Below is a small trained network, with its code and all its weights. Each question gives an input and a class and asks what happens when units are switched off, that is, made to give their printed mean instead of their output.

import numpy as np


def w(rows, s, z=0):
    codes = np.array(rows[::2]) - 128.0
    scale = np.full(codes.shape[1], s)
    scale[-1] = z or s
    return codes * scale


def norm(h):
    return h / np.sqrt((h * h).mean(-1, keepdims=True) + 1e-5)


def f(y):
    return y / 2 * (1 + np.tanh(0.7978845608 * (y + 0.044715 * y**3)))


def log_softmax(a):
    a = a - a.max(-1, keepdims=True)
    return a - np.log(np.exp(a).sum(-1, keepdims=True))


def net(x, mask):
    res = np.array(x, float).reshape(1, 5) / 4 @ E
    u = 0
    for l in range(3):
        y = f(norm(res) @ A[l][:, :-1].T + A[l][:, -1])
        res = res + np.where(mask[u : u + 10], y, B[l][:, -1]) @ B[l][:, :-1]
        u += 10
    return log_softmax(norm(res)[-1] @ U[:, :-1].T + U[:, -1])


A, B = {}, {}
E = w([
[173,85,53,8,11,138,88,100,157,96,130,127],'x0',
[70,136,127,158,143,95,134,201,170,80,65,166],'x1',
[146,164,141,82,158,46,100,179,1,156,94,99],'x2',
[118,149,125,78,119,122,186,97,130,43,194,138],'x3',
[114,221,151,107,111,136,142,79,151,196,123,144],'x4',
],0.013)
A[0] = w([
[86,118,107,108,107,112,183,136,173,37,137,164,62],'0.n1',
[159,147,98,46,87,99,128,85,67,128,154,139,55],'0.n2',
[170,81,52,36,12,139,76,96,160,106,122,134,91],'0.n3',
[154,132,122,130,148,78,106,197,105,131,57,137,22],'0.n4',
[100,154,119,88,56,159,149,89,150,126,141,147,116],'0.n5',
[77,151,125,89,115,60,155,201,133,52,115,155,88],'0.n6',
[105,117,126,143,126,99,94,196,114,140,92,131,44],'0.n7',
[129,147,112,114,124,127,147,132,139,77,111,146,1],'0.n8',
[78,132,124,174,136,152,149,130,171,134,91,163,4],'0.n9',
[116,63,111,110,84,139,100,157,150,121,117,132,47],'0.n10',
],0.011,0.0065)
B[0] = w([
[128,200,110,129,129,146,138,159,155,6,216,157,177],'0.n1',
[170,115,172,129,59,136,102,74,144,174,153,2,186],'0.n2',
[217,3,34,107,70,64,154,62,100,119,43,102,250],'0.n3',
[109,177,108,150,178,161,134,183,46,153,103,88,166],'0.n4',
[83,139,121,107,115,62,187,153,181,63,68,156,184],'0.n5',
[54,200,173,179,132,171,80,223,133,74,178,99,188],'0.n6',
[164,145,156,131,142,176,124,163,107,117,70,196,155],'0.n7',
[151,150,159,136,98,175,141,177,139,115,138,156,127],'0.n8',
[207,122,104,137,140,129,68,77,180,215,128,51,153],'0.n9',
[227,182,125,112,117,89,220,64,128,121,109,166,154],'0.n10',
],0.0091,0.012)
A[1] = w([
[113,199,114,94,53,106,26,190,81,182,108,115,92],'1.n1',
[69,66,116,135,111,127,158,103,200,191,28,254,53],'1.n2',
[127,48,143,197,115,161,93,121,168,171,110,129,2],'1.n3',
[98,254,162,62,114,83,170,37,93,176,189,122,99],'1.n4',
[118,133,90,47,60,80,78,98,159,149,56,162,73],'1.n5',
[42,103,103,135,138,126,120,160,184,79,62,187,67],'1.n6',
[84,234,124,142,99,152,101,121,198,207,4,190,110],'1.n7',
[71,104,141,134,83,158,53,171,163,144,38,138,38],'1.n8',
[128,41,61,79,139,132,96,82,80,107,152,156,21],'1.n9',
[103,97,114,143,179,44,122,243,80,169,39,132,100],'1.n10',
],0.0086,0.0075)
B[1] = w([
[80,86,189,156,181,180,98,129,100,87,172,28,194],'1.n1',
[152,108,187,105,89,146,61,81,168,202,110,53,178],'1.n2',
[81,189,209,95,153,160,103,197,204,98,152,150,144],'1.n3',
[195,144,200,25,147,159,166,103,206,230,179,148,198],'1.n4',
[88,86,45,215,121,51,138,92,110,142,87,142,218],'1.n5',
[145,141,119,144,124,131,170,115,216,152,132,163,153],'1.n6',
[191,154,161,62,196,82,91,153,62,176,128,131,229],'1.n7',
[162,190,103,109,168,101,164,109,123,135,97,204,139],'1.n8',
[164,94,177,99,102,135,166,89,121,190,125,100,159],'1.n9',
[97,119,139,90,138,79,96,156,64,136,1,148,254],'1.n10',
],0.0092,0.0063)
A[2] = w([
[80,142,120,82,84,184,139,123,130,87,148,231,85],'2.n1',
[133,149,141,72,161,119,198,53,86,135,189,126,105],'2.n2',
[128,58,126,128,165,163,143,142,52,91,178,129,17],'2.n3',
[109,148,130,212,151,151,189,111,134,157,136,174,63],'2.n4',
[166,144,138,90,154,65,106,114,83,157,184,98,44],'2.n5',
[169,97,98,135,160,157,137,94,63,147,171,162,1],'2.n6',
[101,119,81,145,112,122,131,116,179,191,63,181,12],'2.n7',
[124,177,83,69,72,146,123,146,73,144,166,138,16],'2.n8',
[119,127,107,97,104,150,122,125,120,99,172,189,72],'2.n9',
[100,132,108,246,157,137,134,115,214,159,99,197,90],'2.n10',
],0.012,0.0075)
B[2] = w([
[124,159,81,174,138,117,159,138,131,93,151,152,176],'2.n1',
[184,155,127,125,125,111,140,73,170,158,122,246,253],'2.n2',
[155,232,159,118,178,130,126,137,139,126,109,190,140],'2.n3',
[155,43,145,81,80,114,99,76,90,107,97,66,156],'2.n4',
[89,146,129,165,159,190,129,135,166,74,164,160,244],'2.n5',
[113,155,164,79,147,159,90,113,123,183,125,69,121],'2.n6',
[181,147,139,92,138,85,122,74,98,178,94,175,172],'2.n7',
[109,50,126,104,111,107,105,133,118,123,131,97,109],'2.n8',
[117,182,120,106,147,116,135,103,107,132,128,190,136],'2.n9',
[108,60,164,59,73,170,96,97,68,130,199,52,224],'2.n10',
],0.011,0.0039)
U = w([
[165,190,206,108,187,160,129,88,171,249,160,157,146],'0',
[211,60,61,68,5,78,164,3,125,139,98,100,171],'1',
[83,175,126,170,201,89,91,215,2,127,28,116,36],'2',
[74,81,174,137,107,195,92,125,117,104,217,18,26],'3',
[99,208,67,168,120,114,221,171,209,5,172,250,251],'4',
],0.012,0.0016)

Each question gives the input, the list of numbers given to net, and the class t.
The units are the neurons (one row each of A and B). Each row of codes is followed by its name. A weight is (code - 128) times the scale printed after its matrix; where a second scale follows, it is the last column's (A, B and U).
mask holds one flag per neuron, layer by layer. A switched-off neuron (its flag False) gives its mean, the last column of its row in B, instead of its output. The means were averaged over made-up inputs and are rounded, as every weight is.
A unit's drop is (log p(t) with every unit on - log p(t) with that unit switched off) / (log p(t) with every unit on - log p(t) with every unit switched off).
The circuit of an input: a set's keep is (log p(t) with only the set's units on - log p(t) with every unit switched off) / (log p(t) with every unit on - log p(t) with every unit switched off). Starting from the 12 units with the biggest drops (on a tie, the unit counted first), units are removed one at a time, each time the one whose removal leaves the highest keep (on an exact tie, the one counted first), for as long as the keep stays at least 0.8.
circuit, biggest first: the units of the circuit, biggest drop first
top k neurons: the k neurons with the biggest drops, biggest first
top k neurons in layer l: the k neurons of layer l with the biggest drops, biggest first
drop when u is switched off: that unit's drop, to one decimal
input [3,-2,8,-4,1], class 2: circuit, biggest first => 0.n4
input [-5,4,-1,4,4], class 0: top 4 neurons => 0.n3; 1.n4; 0.n9; 1.n5
input [-5,-6,4,-4,2], class 0: circuit, biggest first => 0.n3; 1.n4
input [-2,-1,-3,-4,-7], class 3: circuit, biggest first => 0.n3; 2.n10
input [-6,-3,6,2,1], class 0: top 2 neurons => 1.n4; 0.n3
input [0,5,-4,-2,-3], class 3: circuit, biggest first => 2.n10; 0.n3
input [-6,-3,1,8,-4], class 4: circuit, biggest first => 0.n2; 1.n7
input [-5,5,-5,6,3], class 3: top 2 neurons in layer 2 => 2.n10; 2.n4
input [0,-3,0,-4,-4], class 2: top 2 neurons => 0.n3; 0.n2
input [4,5,7,4,6], class 3: top 2 neurons => 0.n2; 0.n6
input [-8,-3,-6,7,2], class 1: top 4 neurons => 2.n4; 1.n7; 2.n10; 2.n2
input [2,-7,8,-6,8], class 0: top 2 neurons => 0.n3; 1.n4
input [-3,-8,8,7,-4], class 0: top 2 neurons => 0.n3; 2.n2
input [-5,8,-8,0,-5], class 3: circuit, biggest first => 2.n10
input [-8,-5,8,7,-5], class 0: top 2 neurons in layer 0 => 0.n3; 0.n5
input [-4,6,-8,-2,-2], class 3: drop when 2.n10 is switched off => 0.2
input [-7,-2,-7,-1,2], class 3: drop when 2.n10 is switched off => 0.3
input [-8,8,-6,6,-5], class 3: drop when 2.n10 is switched off => 0.5
